In the rows, 128 means zero.
Each row of numbers belongs to one of the things below and depends on some of the facts about them. Some rows are named. Which thing is each other row?

Some facts about the things:
π(biflik, 296); π(trimabri, 697); π(plinok, 278); π(grofu, 984); π(fekon, 241); π(segu, 278)
π(pladeklo, 180); π(nabritros, 984); π(somo, 278); π(dizur, 984); π(likler, 110); π(rasku, 110)
π(nutor, 110); π(modru, 180); π(muvo, 241); π(nuvik, 697); π(zograma, 180); π(vozir, 241)
π(senuk, 697); π(pupak, 278); π(drostu, 697); π(grofel, 180); π(ledor, 984); π(lelesto, 984)
π(bosti, 110); π(flapi, 984); π(vakadru, 697); π(drulor, 180); π(pigrun, 296); π(brakla, 296)
π(gridre, 296); π(zikis, 296); π(treplen, 697); π(stidrin, 697); π(grigra, 241); π(lesom, 278)
π(steskilon, 241); π(klode, 984); π(brove, 984); π(lofi, 296); π(grebrezul, 984); π(binar, 984)
π(sakur, 110); π(bato, 296); π(ploplak, 296); π(gami, 984); π(klisto, 110); π(treskon, 278)
π(tivarik, 296); π(drutel, 241); π(nofum, 110); π(klomu, 241); π(laflo, 296); π(flubos, 180)
π(gotos, 110); π(brinekon, 697); π(togrom, 697); π(trezam, 110); π(nestek, 110); π(veskar, 984)
π(brubrur, 110); π(peskur, 241); π(troze, 296); π(keskam, 296); π(mimafes, 278); π(brebin, 241)
π(stapi, 296); π(fumuk, 278); π(dribrus, 296); π(pleplo, 984); π(flobek, 110); π(tagun, 180)
π(kikor, 241); π(raklus, 278); π(tremos, 110); π(gomo, 241); π(duso, 110); π(dridri, 278)
π(skegufla, 984); π(plostok, 278); π(ripliro, 697); π(liri, 241); π(skibo, 296); π(stiku, 110)
π(dekir, 241); π(veskeplim, 984); π(bulus, 296); π(flubre, 296); π(grosti, 984); π(flubro, 296)
π(plosti, 296); π(filom, 697); π(nulor, 296); π(grakonu, 296); π(gukilal, 984); π(sketum, 180)
π(fusam, 984); π(kesko, 110); π(mota, 984); π(neder, 296); π(ligrar, 278); π(troklisu, 296)
π(flomeli, 296); π(sisum, 296); π(figru, 697); π(takon, 296); π(datun, 180); π(pidus, 278)
π(potrogril, 296); π(skubagun, 278); π(demus, 180); π(zemor, 296); π(maplin, 984); π(gobos, 278)
π(mebrak, 296); π(gunon, 984); π(zeskol, 110); π(femi, 180); π(grole, 278); π(brudal, 296)
π(statra, 296); π(ludar, 296); π(reron, 296); π(tuklo, 296); π(bafer, 984); π(dukli, 296)
π(sede, 241); π(kuflun, 180); π(keze, 241); π(stebri, 278); π(brufi, 110); π(loramil, 984)
π(stabron, 984); π(pume, 984); π(soral, 180); π(zugolel, 984); π(zodruri, 697); π(brefen, 984)
π(stogra, 984); π(roka, 110); π(tromal, 278); π(trazas, 241); π(pogos, 296); π(lopa, 180)
π(riflen, 697); π(plopi, 241); π(gifa, 241); π(dege, 697); π(rabek, 278); π(pestunar, 697)
π(rilaflen, 296); π(grulus, 110); π(detrusa, 296); π(pirur, 296); π(vises, 110); π(trastopler, 110)
π(dofles, 984); π(zifun, 110); π(niri, 697); π(lasiskon, 984); π(fliskan, 984); π(klebre, 697)
π(vezo, 180); π(pefil, 296); π(klabudam, 110); π(stunom, 110); ε(biflik, ploplak); ε(trimabri, treplen)
ε(plinok, pume); ε(grofu, trezam); ε(fekon, gobos); ε(segu, ledor); ε(pladeklo, grebrezul); ε(nabritros, stidrin)
ε(somo, datun); ε(dizur, soral); ε(likler, riflen); ε(rasku, stabron); ε(nutor, vozir); ε(modru, grulus)
ε(muvo, mebrak); ε(nuvik, zeskol); ε(zograma, maplin); ε(vozir, femi); ε(senuk, pigrun); ε(drostu, flubre)
ε(grofel, duso); ε(ledor, likler); ε(lelesto, nestek); ε(bosti, klebre); ε(flapi, lofi); ε(vakadru, bulus)
ε(drulor, sede); ε(pigrun, zodruri); ε(brakla, brudal); ε(gridre, binar); ε(treplen, pogos); ε(stidrin, ligrar)
ε(grigra, pupak); ε(lesom, trimabri); ε(klode, dofles); ε(brove, lesom); ε(lofi, vezo); ε(grebrezul, grofu)
ε(binar, stebri); ε(sakur, klomu); ε(bato, brebin); ε(ploplak, klisto); ε(gami, brinekon); ε(klisto, roka)
ε(treskon, troze); ε(tivarik, demus); ε(drutel, zograma); ε(nofum, keskam); ε(laflo, fliskan); ε(flubos, segu)
ε(gotos, figru); ε(togrom, kesko); ε(trezam, brefen); ε(nestek, gomo); ε(veskar, skubagun); ε(brubrur, flubos)
ε(peskur, plinok); ε(troze, neder); ε(keskam, vakadru); ε(mimafes, trastopler); ε(brebin, muvo); ε(stapi, kuflun)
ε(fumuk, brakla); ε(dribrus, sakur); ε(pleplo, niri); ε(flobek, flubro); ε(tagun, keze); ε(kikor, laflo)
ε(raklus, potrogril); ε(tremos, zemor); ε(gomo, flomeli); ε(duso, fumuk); ε(dridri, grofel); ε(skegufla, dekir)
ε(plostok, peskur); ε(ripliro, tuklo); ε(liri, lasiskon); ε(skibo, tagun); ε(stiku, gami); ε(dekir, stapi)
ε(veskeplim, gotos); ε(bulus, raklus); ε(flubre, brove); ε(grosti, grakonu); ε(flubro, gukilal); ε(plosti, stogra)
ε(filom, pleplo); ε(grakonu, nofum); ε(gukilal, tremos); ε(fusam, skibo); ε(kesko, trazas); ε(mota, zifun)
ε(neder, pirur); ε(ligrar, lelesto); ε(troklisu, gunon); ε(flomeli, plostok); ε(sisum, klode); ε(takon, drostu)
ε(datun, nutor); ε(pidus, lopa); ε(potrogril, mimafes); ε(skubagun, liri); ε(demus, veskeplim); ε(zemor, plopi)
ε(maplin, troklisu); ε(gobos, stunom); ε(mebrak, dukli); ε(femi, pidus); ε(grole, statra); ε(statra, rasku)
ε(ludar, takon); ε(tuklo, loramil); ε(dukli, dridri); ε(sede, rabek); ε(kuflun, detrusa); ε(stebri, zugolel)
ε(brufi, flapi); ε(loramil, tivarik); ε(stabron, sketum); ε(pume, senuk); ε(soral, togrom); ε(zugolel, nabritros)
ε(zodruri, grole); ε(brefen, grigra); ε(stogra, grosti); ε(roka, stiku); ε(trazas, gifa); ε(pogos, nuvik)
ε(lopa, brubrur); ε(riflen, pestunar); ε(plopi, klabudam); ε(gifa, tromal); ε(rabek, veskar); ε(pestunar, ludar)
ε(rilaflen, reron); ε(grulus, mota); ε(detrusa, sisum); ε(pirur, dribrus); ε(vises, steskilon); ε(trastopler, nulor)
ε(dofles, modru); ε(zifun, drutel); ε(niri, pefil); ε(lasiskon, dizur); ε(klebre, fusam); ε(vezo, filom)
ε(pefil, bosti); ε(klabudam, rilaflen); ε(stunom, kikor)

Some things and their rows:
vises: [105 146  88 159 103 139 163 158  74 138 196 157 135  96  72 107  32 134
 117 135 175 130 151 164 111 148 113 153 175 151 120 139  77  89 172 151
 164 142 157 152 112 127 167 132 124 121 135 128 181  95 131 105  89]
liri: [122 161  89 137 126 118 137 104  89 132 173 103 120  76 102  99  66 118
  96 145 158 116 157 137 109 133 104 135 168 126 108 125  79  97 163 139
 114 138 149 128 105 101 154 123 119 114 161 154 179  82 169 116 107]
figru: [125 166  63 138  95 104 174 122 125 104 159 136 100 110  91 102  61 111
 103 112 142 141 139 136 131 132  84 160 147 106  97 129 112  96 139 186
 153 138 157 184 125  73 131  94  88 122 125 170 132  63 152 102 100]
raklus: [116 151  68 143  93 116 172 147 111 117 165 151 112 107 101 114  66 114
 111 147 156 119 151 124 123 126 124 143 155 112 102 128  90  88 160 152
 156 149 152 169 121  78 144 111 102 105 137 157 154  59 154  89 118]
ripliro: [111 159  75 133 127 103 156 120  76 125 155 140 121 111 112  99  59 111
  82 102 140 111 151 161 116 135  84 155 176 128 106 141  85  86 147 173
 172 149 166 153 140  95 175 116  91 106 124 155 185  65 121  75  96]
klomu: [133 144  68 165 119 143 154 123 126 138 172 105 125  74  82 117  84 127
 117 187 172 141 145 115 116 133 110 127 153 101 114 145 105 109 163 145
  74 136 137 133 102 100 122 127 157 119 164 158 143  77 190 140 132]
tromal: [130 150  54 152  71 122 179 150 144 108 173 154 107 105  83 121  74 115
 129 161 156 142 139 100 130 122 126 144 134  99 102 130 117 104 155 155
 141 139 156 183 109  58 109  99 110 119 137 173 103  54 172 109 130]
roka: [110 149  83 159  91 139 171 159  92 131 200 155 128  99  63 106  35 134
 124 139 177 139 146 151 117 147 113 154 166 141 114 135  88  92 170 159
 154 137 155 164 106 119 151 123 123 127 135 133 161  93 144 116  92]
pladeklo: [112 136  69 156 145 132 158 134  90 133 149 142 139 101 112 137  86 107
  90 142 148 108 148 151 103 125  90 141 172 108 122 172  94  86 166 157
 132 157 143 129 128 105 170 136 161 101 149 134 206  74 152 101 114]
sede: [118 161  94 133 137 116 139 102  76 138 170  96 121  78 106  94  62 118
  90 143 162 105 162 147 105 139 104 133 176 128 108 125  66  88 167 139
 116 142 146 124 111 112 170 130 118 107 160 143 206  84 161 112 102]
grofel: [122 141  65 156 126 128 166 134 114 120 152 138 127 102 101 135  87 105
  99 142 148 123 142 138 109 123  90 146 155  97 113 161 108  94 162 162
 123 149 141 146 118  91 146 125 151 112 146 147 175  73 168 112 114]
duso: [111 138  73 172  95 148 174 166 101 137 195 157 132  98  59 112  42 136
 131 155 182 147 143 147 118 147 116 149 162 136 117 147  93  96 171 159
 138 139 150 162 107 123 144 129 139 126 138 131 154  92 151 123  99]
fumuk: [115 136  57 156 103 132 175 158 121 126 163 149 123 107  96 120  75 119
 115 170 169 119 148 122 121 127 127 137 156 108 108 145  93  90 165 152
 130 153 143 162 125  89 142 123 127  99 141 149 156  60 158  95 130]
grofu: [123 145  63 155 129 130 150 123 105 139 155 110 127  86 104 111  84 123
  99 164 162 123 149 132 117 134 105 127 168 107 108 149  88 104 155 152
  99 149 143 133 129  98 149 130 136 103 150 158 163  64 160 107 128]
flubre: [123 159  96 145 112 122 152 141 118 115 171 105 109  94  67 130  46 102
 105 121 138 138 153 148 100 113  75 119 148 115  84 131  73  97 141 156
 133 146 159 146 104 126 149 152 121 135 157 113 172  91 163 129  96]
plinok: [122 138  65 145 104 114 167 145 117 133 154 145 114 111 102 108  78 118
 119 150 172 111 147 133 120 131 128 148 164 107  93 133  85  83 169 148
 150 156 134 166 130  91 161 114 109 110 140 142 170  67 151  99 120]
gami: [126 158  67 142 118 117 150 115 103 129 160 110 119  86 103 102  77 118
  96 146 153 125 151 131 120 131 103 134 164 112 100 134  87 101 149 155
 115 143 150 141 120  88 143 119 114 110 146 166 153  66 159 103 120]
grigra: [129 150  79 152 126 133 143 117 105 141 172 106 126  73  94 110  76 125
 109 170 165 125 152 127 111 136 108 130 163 114 114 139  93 106 166 139
  93 137 145 125 106 100 141 130 145 111 164 153 163  80 175 126 123]

Which thing is each row?
No name comes twice in this set of rows, the named rows included.
[134 158  86 141 123 121 138 103  99 138 170 104 117  74  99 104  73 122
 108 151 158 123 151 132 110 136 109 138 165 119 102 125  88  99 166 138
 113 135 146 132 105  96 150 117 123 120 162 157 170  83 170 124 113]	peskur
[132 162  82 142 109 120 144 107 111 123 177 103 112  73  91 104  67 120
 109 153 156 131 149 120 117 131 108 137 153 111 104 121  97 106 160 143
 105 130 151 141  93  85 128 112 122 122 161 165 145  80 183 130 114]	steskilon
[118 173  92 113 126  92 139  95  71 121 161 100 104  91 119  84  56 109
  77 109 143 101 162 153 116 133  98 142 179 128  91 111  59  86 151 153
 149 146 156 145 125  91 175 116  72 107 143 157 197  72 144  85  93]	flapi
[135 162  68 154  80 135 151 130 118 106 190 129 111  88  65 132  64 115
 104 120 137 156 140 127 118 124 102 142 140 111  89 126 111 118 151 167
 126 137 149 165  85  77 108 105 129 150 150 161 124  91 190 140  98]	nulor
[134 135  58 152 124 105 158 127 127 148 137 132 113 111  95 100  91 120
 114 127 166 125 131 157 122 142  94 168 173  97  86 143 101  89 160 172
 146 154 126 169 147  99 168 105 112 127 132 146 168  73 138 116 105]	senuk
[133 146  57 158 114 131 158 124 128 129 156 107 119  87  92 113  86 125
 108 171 163 137 145 119 125 132 106 129 155  98 103 143 102 107 152 159
  87 141 139 147 120  88 126 120 135 113 150 165 137  65 174 122 131]	fliskan
[140 119  82 166 141 125  94 136  85 184 139 146 153  63 122 134 103 117
 125 149 123 114 131 140  83 126 108 123 186 129 100 168 100 116 148 112
 164 151 199  78 139 104 182 145 132 114 167 156 143  63  91  95 168]	skegufla
[140 127  79 173 116 143 116 151  96 158 168 149 144  77  83 153  85 116
 123 131 128 138 132 145  88 123 102 131 167 126  93 161 104 120 158 134
 150 149 172 108 109 108 157 141 159 142 165 137 146  93 136 129 132]	detrusa
[132 138  70 161 128 128 131 129 106 150 152 121 132  79 105 117  89 121
 112 159 147 125 141 128 107 129 108 126 170 113 102 153  97 107 151 139
 119 149 161 119 128  97 154 132 133 111 157 161 144  64 140 108 143]	klode
[129 159  74 152  95 131 144 128  93 116 186 128 121  89  77 131  62 115
  97 116 140 141 148 143 112 125  98 142 154 122  93 131  95 110 158 158
 134 141 152 150  95  89 132 114 133 138 150 152 153  95 173 126  95]	potrogril

The same things again, as new rows of numbers:
Some things and their rows:
potrogril: [123 113 115 133 158  88 174 180  92 110  86 106 116 111 128 125 159 128
 104 117  77 104 167 129 162  89 159  91 157 107 119 124]
gomo: [141 122 154 179 144 159 147 187 124 139  97 146 138 128 129 128 198 138
 174 121 103 117 157 155 146  92 148  85 142  94 129 101]
plostok: [133 111 151 178 146 156 121 176 131 135  91 155 137 118 126 105 195 108
 156 119 105 113 142 155 178  86 144  81 121  89 156  84]
peskur: [142 110 153 176 128 144 124 188 117 115  90 128 137 126 127 101 205 121
 174 121 112 115 149 157 160  96 150  97 131 105 133  82]
maplin: [122 119  85 131 161  57 201 181  77 130 116 126 120  91 124  65 165 139
 146  89  77 108 141 116 182  51 198  79 128  88 161 158]
zograma: [147 112  86 135 155  56 197 188  85 128 106 133 102  86 119  65 147 140
 151  94  84 107 152 119 182  52 180  93 127  73 169 157]
fumuk: [140 115 116 156 160 109 147 180 120  96  80 134 107 104 116 124 154 109
  97 110  87 101 157 119 174  76 152  93 133  95 155 134]
dridri: [139 116 112 159 161 110 148 175 119  95  83 138 108 106 117 121 153 111
  94 111  90 101 156 120 172  76 151  95 135  96 153 133]
tromal: [135 121 122 128 167 122 146 198 119 112  66 106  94  85 108 144 171  91
 102  98  72  97 163 128 173  77 164  72 146  77 160 137]
zugolel: [107 131 152 177 166 159 175 157 130 155 103 169 141 132 148 130 192 141
 158 111  89 115 132 154 146  86 145  67 160  80 123 146]
nabritros: [107 130 152 176 167 160 175 158 128 155 105 168 140 131 147 131 193 140
 158 109  89 116 134 154 143  86 145  67 160  80 124 145]
vezo: [144 104  99 177 141  76 154 141 101  91  96 159 116 123 141  78 142 133
  93 115 115 104 143 118 152  73 146 124 148  99 140 143]
trimabri: [158 136 130 126 149  56 209 138 129 105  69 175 108 133 111 152 214 117
 131  86  71  52 122 151 129 115 151 152 117 126 107 129]
kuflun: [140 110 103 155 155 134 128 177 102  88  65 106  93 105 134 143 138  93
  82 103 101  95 172 115 102  84 144  84 185  96 119 120]
flubre: [140 146 125 125 164  62 207 131 129 112  65 172 108 132 136 152 200 114
 108 124  74  68 131 139 168 110 189 152 116  79 108  96]
stiku: [143 113 116 154 149 104 151 175 103 116  80 126 100 115 130 133 148 121
  99 147  98  90 145 133 165  71 157 102 151  82 157 124]
fusam: [110 119 119 128 167 110 158 194  93 108  68 106 108 100 120 130 181  97
 101  94  74 103 140 129 150  85 177  67 168  89 134 142]
plosti: [124 109 108 153 148  85 174 149  89  96 102 118 126 124 139 104 147 136
  93 128  88 106 168 122 154  86 149 116 157 121 116 122]

Rows to name:
No name comes twice in this set of rows, the named rows included.
[115 114 152 166 145 157 139 168 119 150 101 126 140 126 143 115 196 134
 165 131  90 114 152 154 169  98 146  80 139  98 118  85]	flomeli
[144 110  97 181 144  84 151 139 114  89 109 162 121 121 130  81 142 129
  88 115 113 104 158 110 171  62 146 133 133 114 148 140]	rabek
[145 102  97 181 136  78 154 135 100  89 103 164 121 127 144  74 138 136
  88 117 118 105 145 116 148  73 145 134 151 104 136 145]	drulor
[118 117 122 125 164 104 174 196  91 121  72 100 103  94 119 143 170 116
 110 111  70 102 173 135 161  92 168  74 165  94 124 124]	skibo
[147 115  90 142 147  72 171 187  85 111  94 112  94  92 128  91 141 132
  87 136  93  93 164 123 167  51 160 101 161  78 164 152]	grulus
[122 121  88 128 163  57 200 186  78 134 111 119 118  89 121  66 171 137
 149  88  74 107 142 118 183  52 199  77 127  86 162 158]	gunon
[138  93 151 170 112  67 117 178 108 119  77 113 126 110 134  76 201  82
 162 149 121 104 126 157 181  85 155 110 120  91 164  80]	rasku
[130 106  98 166 137  71 178 135  85  93 113 132 131 128 149  80 143 139
  90 128 101 107 166 118 158  75 149 134 152 126 115 126]	lofi
[113 115 112 139 162  95 160 172  92  97  80 120 119 115 129 102 167 109
  93  99  85 104 138 123 149  78 166  73 164 101 130 144]	dizur
[132 116  87 128 153  58 204 186  75 141 119 110 117  90 122  66 153 142
 152 103  72 109 175 120 184  54 189 102 125  94 149 157]	troklisu
[139 111 115 169 159 115 145 164 121  94  86 147 113 115 120 120 150 115
  92 115  96 102 153 117 172  79 149 104 133 102 151 131]	treskon
[115 146 138 129 169  71 208 130 123  94  62 168 101 131 148 151 159 118
 128 147  82 106 155 108 181 114 207 145 115  64 108  88]	ludar

Now the same things, written a new way:
Named rows:
stogra: [172 133 127 157 150 108 151 117 137 117 137 118 123 138  98 152 114 134
 145 166 104 151 130 154 129  91]
stunom: [104 128 140 128  97 128  90  89  94 137 137 143 134 110 147 131 142 159
 100  62 134 103 131 149 142 167]
stapi: [121 184  75 214 134 132 118 164 117 176  73 104 121 179 150 114 144 132
 125 189 121 127 132 118 101 218]
takon: [ 92 129 117  56 127 187  99 115 129 120 132  88 128 127 112  36 197 132
 157 144 151 109 203 136 122 108]
somo: [189  81 110  53 162  97 181  57 108 154  71  62 107  83 155 177 165  75
 110 115  98 141  41 110 174 111]
nuvik: [ 48 149  59  67 116 157 111  72 147 113  89  75 122 147  73 101 147  40
 125  87 122 195 136 169 156  91]
pogos: [ 23 116  60  79  99 157 123 123 141 108  74  84 146 154  74  92 153  46
 147  71 111 186 143 147 140 123]
lasiskon: [147 128 131 175 144 107 155 114 129  96 154 118 122 128  96 163 135 148
 128 158 101 150 147 145 146  82]
klebre: [110 154 109 140 129 139 128 122 148 128 141 138 120 134 131 129 112 130
  99 156 148 162 149 122 135 133]
skegufla: [187 192 101 227 167  99 125  95 109 161  95  92 105 167 115 151 156 143
 135 206  91 128 119 172 122 135]
dridri: [176 103 140 124 173 124 147 132 149 149 121 135 140 138 119 145 139 118
 141 138 103 130  86 157  90 124]
nestek: [109 161 134  91 120  88  94 169 123 120 143 182 150 118 133 126  76 134
 111  37  90  31 134 123 137 169]
soral: [141 121 136 139  99 124  93  98 115 164 123 134 135 144 143 113 116 122
 134 122 167 116 118 150 123 144]
brufi: [130 136 142 127  98 130  80  76  99 158 127 142 134 125 159 129 134 148
 106  83 150  99 112 157 122 176]
trastopler: [128 122 136 120 102 136  84 100 106 160 127 150 138 120 151 120 117 154
 117  80 148 111 120 158 113 182]
nulor: [127 131 120 120 117 146 116 140 143 143 110 142 134 146 146 104 104 102
 137 153 167 143 124 114  99 154]
zemor: [100 134 119 136 114 141 124 139 136 125 125 124 130 138 146 119 127 118
 120 139 149 133 142  98 127 148]
gunon: [164  58 159 165 111 102 175 105 172  71 206 159 153 124  98 187  97 152
 122 142 150 204 162 149 122  68]

Which thing is each row?
No name comes twice in this set of rows, the named rows included.
[133 159 114 227 137 115 122 127 101 158  81  98 127 174 145 143 192 141
 132 176 103 107 121 126 101 180]	dekir
[135  70 160 127  65 132 101  77 132 128 176 180 161 118 152 147 102 157
 100  70 188 150 137 161 105 170]	zifun
[104 185 113  92 139  84 125 191 163  97 132 158 150 148 137 120  72  73
 113 115 112  39 153  70 127 144]	gridre
[162  51 172 136  87 126 136 109 172 101 161 164 169 143 143 156 108 118
 143 135 185 169 132 121  68 122]	drutel
[203  83 188 128 111 114 126  37 165 100 191 151 145 133 115 172  96 109
 136 164 193 184 131 173 108  53]	maplin
[137  60  83  88 116  88 221 136  97 105  85  64 117  68 164 171 150 118
 108  97  91 150 103  37 196 147]	vozir
[144 100 128  45 124 163 109 114  86 154 152 111 115  63 155  55 178 222
 133 101 138  67 190 139 136 167]	likler
[174  68 119  79 164  94 206  78 101 125 117  64 104  61 166 181 200 141
  83 119  90 117  91  83 204  98]	pidus
[ 91  89  93  83 164 150 149 133 149 115 104  95 156 145  40 105 189  93
 172  80  58 165 128 200  97  90]	lesom
[179  98 158 164 123 102 141  64 153  97 175 136 139 138 113 177 116 134
 128 170 155 178 143 162 125  72]	mota

